Below is a small trained network, with its code and all its weights. Each question gives an input and a class and asks what happens when units are switched off, that is, made to give their printed mean instead of their output.

import numpy as np


def w(rows, s, z=0):
    codes = np.array(rows[::2]) - 128.0
    scale = np.full(codes.shape[1], s)
    scale[-1] = z or s
    return codes * scale


def f(y):
    return np.maximum(y, 0)


def log_softmax(a):
    a = a - a.max(-1, keepdims=True)
    return a - np.log(np.exp(a).sum(-1, keepdims=True))


def net(x, mask):
    res = np.array(x, float).reshape(1, 5) / 4 @ E
    y = f(res @ A[0][:, :-1].T + A[0][:, -1])
    res = res + np.where(mask, y, B[0][:, -1]) @ B[0][:, :-1]
    return log_softmax(res[-1] @ U[:, :-1].T + U[:, -1])


A, B = {}, {}
E = w([
[135,98,53,30,141,104,25,114,236],'x0',
[36,119,217,173,57,56,87,230,197],'x1',
[70,43,74,111,43,79,209,63,138],'x2',
[47,2,193,133,211,145,47,61,63],'x3',
[86,217,70,204,192,45,113,41,156],'x4',
],0.0091)
A[0] = w([
[199,146,43,104,176,194,159,65,75,80],'neuron 0',
[196,228,137,122,172,184,62,186,132,146],'neuron 1',
[76,136,165,170,105,70,142,186,141,160],'neuron 2',
[94,153,124,225,125,130,168,125,58,90],'neuron 3',
[100,125,71,95,53,113,205,78,140,63],'neuron 4',
[85,95,147,171,108,93,137,160,168,44],'neuron 5',
[95,178,97,173,133,120,109,69,126,30],'neuron 6',
[119,60,132,54,66,177,147,170,97,96],'neuron 7',
[193,179,109,136,88,104,204,160,181,67],'neuron 8',
[193,97,64,56,179,152,171,83,107,56],'neuron 9',
[86,38,110,89,87,81,172,87,106,93],'neuron 10',
[90,61,180,87,210,143,61,88,84,181],'neuron 11',
[170,146,185,130,180,138,75,138,115,25],'neuron 12',
[137,121,84,10,126,105,28,102,226,50],'neuron 13',
[187,122,164,88,92,188,123,171,108,114],'neuron 14',
[76,76,177,129,140,108,92,73,92,20],'neuron 15',
[68,125,168,119,74,100,66,191,208,97],'neuron 16',
[101,134,152,150,103,64,100,181,147,6],'neuron 17',
[82,212,74,212,164,36,92,75,136,87],'neuron 18',
[127,154,176,188,80,166,172,127,47,52],'neuron 19',
[125,184,78,128,90,150,147,163,144,31],'neuron 20',
[219,201,74,91,84,105,188,193,191,179],'neuron 21',
[119,108,130,76,128,160,133,206,111,43],'neuron 22',
],0.014,0.012)
B[0] = w([
[102,215,180,63,114,172,80,136,139,227],'neuron 0',
[74,99,182,188,173,67,137,184,183,220],'neuron 1',
[74,179,172,91,80,143,94,109,150,181],'neuron 2',
[119,86,83,90,52,115,40,183,109,175],'neuron 3',
[55,110,190,193,204,56,89,183,197,180],'neuron 4',
[164,153,125,115,209,153,36,122,104,149],'neuron 5',
[221,96,164,98,130,99,141,87,121,155],'neuron 6',
[189,87,183,90,89,59,154,48,120,194],'neuron 7',
[158,112,109,200,108,176,93,78,86,194],'neuron 8',
[118,217,174,81,127,157,81,139,133,200],'neuron 9',
[110,151,166,201,180,52,84,172,194,182],'neuron 10',
[112,144,96,224,27,163,157,77,126,228],'neuron 11',
[116,108,179,188,210,67,58,165,178,153],'neuron 12',
[131,73,52,106,39,91,61,211,36,220],'neuron 13',
[165,76,191,83,94,70,169,54,119,187],'neuron 14',
[162,133,93,227,116,185,98,74,75,164],'neuron 15',
[118,197,165,70,121,181,99,140,163,194],'neuron 16',
[168,207,176,119,186,154,12,113,59,149],'neuron 17',
[213,66,171,64,112,72,193,52,151,204],'neuron 18',
[127,95,53,82,88,119,77,220,66,177],'neuron 19',
[186,113,148,201,127,146,9,108,39,157],'neuron 20',
[93,112,93,201,54,166,116,62,127,254],'neuron 21',
[229,110,174,122,118,69,81,58,68,154],'neuron 22',
],0.013,0.025)
U = w([
[136,119,113,165,125,169,127,97,113,64],'0',
[168,102,142,88,133,102,138,90,122,121],'1',
[136,168,150,92,136,167,113,139,123,106],'2',
[125,112,149,164,157,101,116,166,152,84],'3',
[142,100,81,95,115,121,110,181,86,100],'4',
[95,118,123,122,97,139,154,117,154,221],'5',
[20,117,22,29,235,250,242,243,231,3],'6',
[28,32,131,32,167,248,250,138,162,3],'7',
],0.027,0.025)

Each question gives the input, the list of numbers given to net, and the class t.
The units are the neurons (one row each of A and B). Each row of codes is followed by its name. A weight is (code - 128) times the scale printed after its matrix; where a second scale follows, it is the last column's (A, B and U).
mask holds one flag per neuron, in row order. A switched-off neuron (its flag False) gives its mean, the last column of its row in B, instead of its output. The means were averaged over made-up inputs and are rounded, as every weight is.
A unit's drop is (log p(t) with every unit on - log p(t) with that unit switched off) / (log p(t) with every unit on - log p(t) with every unit switched off).
The circuit of an input: a set's keep is (log p(t) with only the set's units on - log p(t) with every unit switched off) / (log p(t) with every unit on - log p(t) with every unit switched off). Starting from the 12 units with the biggest drops (on a tie, the unit counted first), units are removed one at a time, each time the one whose removal leaves the highest keep (on an exact tie, the one counted first), for as long as the keep stays at least 0.8.
units of the circuit, in order: the units of the circuit, biggest drop first
unit that matters most: the unit with the biggest drop
top k neurons: the k neurons with the biggest drops, biggest first
drop when u is switched off: that unit's drop, to one decimal
input [3,8,-4,0,-7], class 2: top 2 neurons	(neuron 16; neuron 18)
input [-3,-7,5,5,7], class 1: top 4 neurons	(neuron 18; neuron 6; neuron 16; neuron 2)
input [-7,8,4,8,-5], class 0: units of the circuit, in order	(neuron 15)
input [-4,-5,7,-3,6], class 3: top 4 neurons	(neuron 4; neuron 7; neuron 10; neuron 14)
input [-5,0,-5,3,-2], class 3: top 4 neurons	(neuron 13; neuron 12; neuron 1; neuron 21)
input [2,6,7,6,-6], class 3: top 3 neurons	(neuron 10; neuron 21; neuron 18)
input [-4,-7,-4,-4,6], class 2: top 3 neurons	(neuron 0; neuron 7; neuron 14)
input [5,-1,-5,-3,-2], class 3: top 2 neurons	(neuron 1; neuron 19)
input [-6,0,6,-7,-4], class 0: top 2 neurons	(neuron 21; neuron 8)
input [-5,-2,-6,0,-1], class 3: top 2 neurons	(neuron 1; neuron 13)
input [0,-7,7,-7,-6], class 0: top 4 neurons	(neuron 21; neuron 8; neuron 1; neuron 20)
input [8,8,2,6,6], class 2: top 3 neurons	(neuron 16; neuron 17; neuron 2)
input [4,1,2,-4,-1], class 0: top 3 neurons	(neuron 21; neuron 19; neuron 3)
input [0,0,-7,-4,6], class 3: top 3 neurons	(neuron 1; neuron 7; neuron 14)
input [-8,-5,-7,-2,-5], class 4: units of the circuit, in order	(neuron 19)
input [-8,-4,1,-3,7], class 4: top 3 neurons	(neuron 3; neuron 19; neuron 7)
input [-7,8,-3,-1,6], class 2: top 2 neurons	(neuron 2; neuron 13)
input [-2,6,-6,-7,3], class 0: drop when neuron 8 is switched off	0.3
input [-4,-6,-7,-1,7], class 1: drop when neuron 18 is switched off	3.7
input [7,-8,-6,-2,5], class 2: unit that matters most	neuron 0
input [2,0,-5,-3,4], class 3: drop when neuron 1 is switched off	7.1
input [-6,-8,0,7,6], class 2: drop when neuron 21 is switched off	0.7
